Below is a small trained network, with its code and all its weights. Each question gives an input and a target symbol and asks what happens when units are switched off, that is, made to give their printed mean instead of their output.

import numpy as np


def w(rows, s, z=0):
    codes = np.array(rows[::2]) - 128.0
    scale = np.full(codes.shape[1], s)
    scale[-1] = z or s
    return codes * scale


def f(y):
    return y / 2 * (1 + np.tanh(0.7978845608 * (y + 0.044715 * y**3)))


def softmax(a):
    e = np.exp(a - a.max(-1, keepdims=True))
    return e / e.sum(-1, keepdims=True)


def log_softmax(a):
    a = a - a.max(-1, keepdims=True)
    return a - np.log(np.exp(a).sum(-1, keepdims=True))


def net(x, mask):
    ids = ['ΔΛΞΣαβεθμπψω'.index(c) for c in x.split()]
    T = len(ids)
    res = E[ids] + P[:T]
    q, k, v = (res @ M[0].T for M in (Q, K, V))
    z = softmax(np.where(np.tri(T) > 0, q @ k.T / 3**0.5, -1e9)) @ v
    res = res + np.where(mask[0], z, O[0][:, -1]) @ O[0][:, :-1]
    y = f(res @ A[0][:, :-1].T + A[0][:, -1])
    res = res + np.where(mask[1:13], y, B[0][:, -1]) @ B[0][:, :-1]
    return log_softmax(res[-1] @ U[:, :-1].T + U[:, -1])


Q, K, V, O, A, B = {}, {}, {}, {}, {}, {}
E = w([
[130,159,199],'Δ',
[141,174,197],'Λ',
[121,161,200],'Ξ',
[239,140,185],'Σ',
[110,159,202],'α',
[127,142,189],'β',
[126,153,186],'ε',
[124,121,194],'θ',
[82,178,124],'μ',
[44,129,173],'π',
[120,103,78],'ψ',
[95,5,187],'ω',
],0.018)
P = w([
[87,203,248],'0',
[62,167,252],'1',
[56,130,202],'2',
[74,96,102],'3',
[92,88,81],'4',
[97,100,102],'5',
],0.0037)
Q[0] = w([
[168,105,119],'h1',
[147,188,85],'h1',
[1,184,157],'h1',
],0.015)
K[0] = w([
[200,169,158],'h1',
[48,184,169],'h1',
[4,44,2],'h1',
],0.01)
V[0] = w([
[33,113,90],'h1',
[184,252,119],'h1',
[235,62,147],'h1',
],0.012)
O[0] = w([
[52,127,92,123],'h1',
[149,253,122,3],'h1',
[215,78,145,2],'h1',
],0.016,0.0027)
A[0] = w([
[182,142,219,176],'n1',
[90,185,120,22],'n2',
[146,60,164,103],'n3',
[101,168,92,73],'n4',
[136,188,8,244],'n5',
[47,100,141,191],'n6',
[182,154,111,236],'n7',
[68,130,175,157],'n8',
[60,63,109,136],'n9',
[210,162,98,159],'n10',
[123,148,190,89],'n11',
[188,167,137,255],'n12',
],0.014,0.0065)
B[0] = w([
[51,2,128,225],'n1',
[105,207,96,174],'n2',
[51,187,111,196],'n3',
[82,131,135,157],'n4',
[242,58,202,155],'n5',
[215,114,137,253],'n6',
[102,185,151,171],'n7',
[182,101,93,226],'n8',
[146,172,84,242],'n9',
[192,198,136,174],'n10',
[151,99,132,168],'n11',
[68,160,118,200],'n12',
],0.0086,0.02)
U = w([
[116,109,141,94],'Δ',
[80,124,130,189],'Λ',
[39,149,94,123],'Ξ',
[130,153,239,2],'Σ',
[231,43,175,189],'α',
[58,131,112,94],'β',
[65,136,119,90],'ε',
[86,72,154,177],'θ',
[162,157,64,109],'μ',
[75,56,33,85],'π',
[197,175,155,144],'ψ',
[129,2,190,161],'ω',
],0.009,0.0063)

Each question gives the input, a string of symbols that net reads in full, and the target symbol t.
The units are the heads (3 rows each of Q, K, V and O) and the neurons (one row each of A and B). Each row of codes is followed by its name. A weight is (code - 128) times the scale printed after its matrix; where a second scale follows, it is the last column's (O, A, B and U).
mask holds one flag per unit, heads first, then neurons. A switched-off unit (its flag False) gives its mean, the last column of its rows in O or B, instead of its output. The means were averaged over made-up inputs and are rounded, as every weight is.
A unit's drop is (log p(t) with every unit on - log p(t) with that unit switched off) / (log p(t) with every unit on - log p(t) with every unit switched off).
The circuit of an input: a set's keep is (log p(t) with only the set's units on - log p(t) with every unit switched off) / (log p(t) with every unit on - log p(t) with every unit switched off). Starting from the 12 units with the biggest drops (on a tie, the unit counted first), units are removed one at a time, each time the one whose removal leaves the highest keep (on an exact tie, the one counted first), for as long as the keep stays at least 0.8.
units of the circuit, in order: the units of the circuit, biggest drop first
most important unit: the unit with the biggest drop
top k neurons: the k neurons with the biggest drops, biggest first
input θ ω ψ π π μ, target μ: units of the circuit, in order	[h1; n1; n9; n6]
input Δ Δ ω ω Ξ, target π: most important unit	n3
input α ε ω α μ, target π: top 2 neurons	[n10; n5]
input θ ω ω π, target π: units of the circuit, in order	[h1; n9]
input ε μ Λ, target ψ: units of the circuit, in order	[h1; n1; n5]
input μ μ μ Λ Ξ, target ψ: units of the circuit, in order	[h1; n5; n1]
input π θ β Ξ μ, target ψ: top 4 neurons	[n5; n1; n2; n6]
input π μ Δ, target μ: units of the circuit, in order	[h1; n1; n8; n6]
input β θ β, target ω: units of the circuit, in order	[n9; n2; n10]
input π β ψ, target α: units of the circuit, in order	[n3; n12]
input ω α Δ, target π: units of the circuit, in order	[n3; h1; n9]
input θ Δ Δ, target ω: units of the circuit, in order	[n9; n2]
input Λ μ Δ Λ, target ψ: units of the circuit, in order	[h1; n5]
input θ ω α, target π: most important unit	n3
input Δ α Ξ ψ π θ, target α: top 3 neurons	[n12; n1; n2]
input ε μ θ μ Ξ, target ψ: top 3 neurons	[n1; n5; n2]
input ε μ μ π π Ξ, target μ: top 4 neurons	[n1; n6; n9; n8]
input ε θ ω Λ θ, target π: units of the circuit, in order	[n3; h1]
input ω α θ, target π: units of the circuit, in order	[n3; h1; n9]
input β β θ ψ Ξ π, target α: most important unit	n6
input Δ θ α, target ω: top 2 neurons	[n9; n3]
input π μ μ π ω Ξ, target π: units of the circuit, in order	[h1; n9]
input ε ψ ε β, target α: top 3 neurons	[n3; n12; n1]
input ω θ π β π, target μ: top 4 neurons	[n9; n1; n6; n5]
input θ α β ω Δ, target π: units of the circuit, in order	[n3; h1]
input π μ θ Ξ ω Σ, target Σ: top 2 neurons	[n10; n1]
input Λ Δ β θ, target ω: top 4 neurons	[n9; n2; n3; n10]
input Λ π ε, target μ: top 2 neurons	[n1; n6]
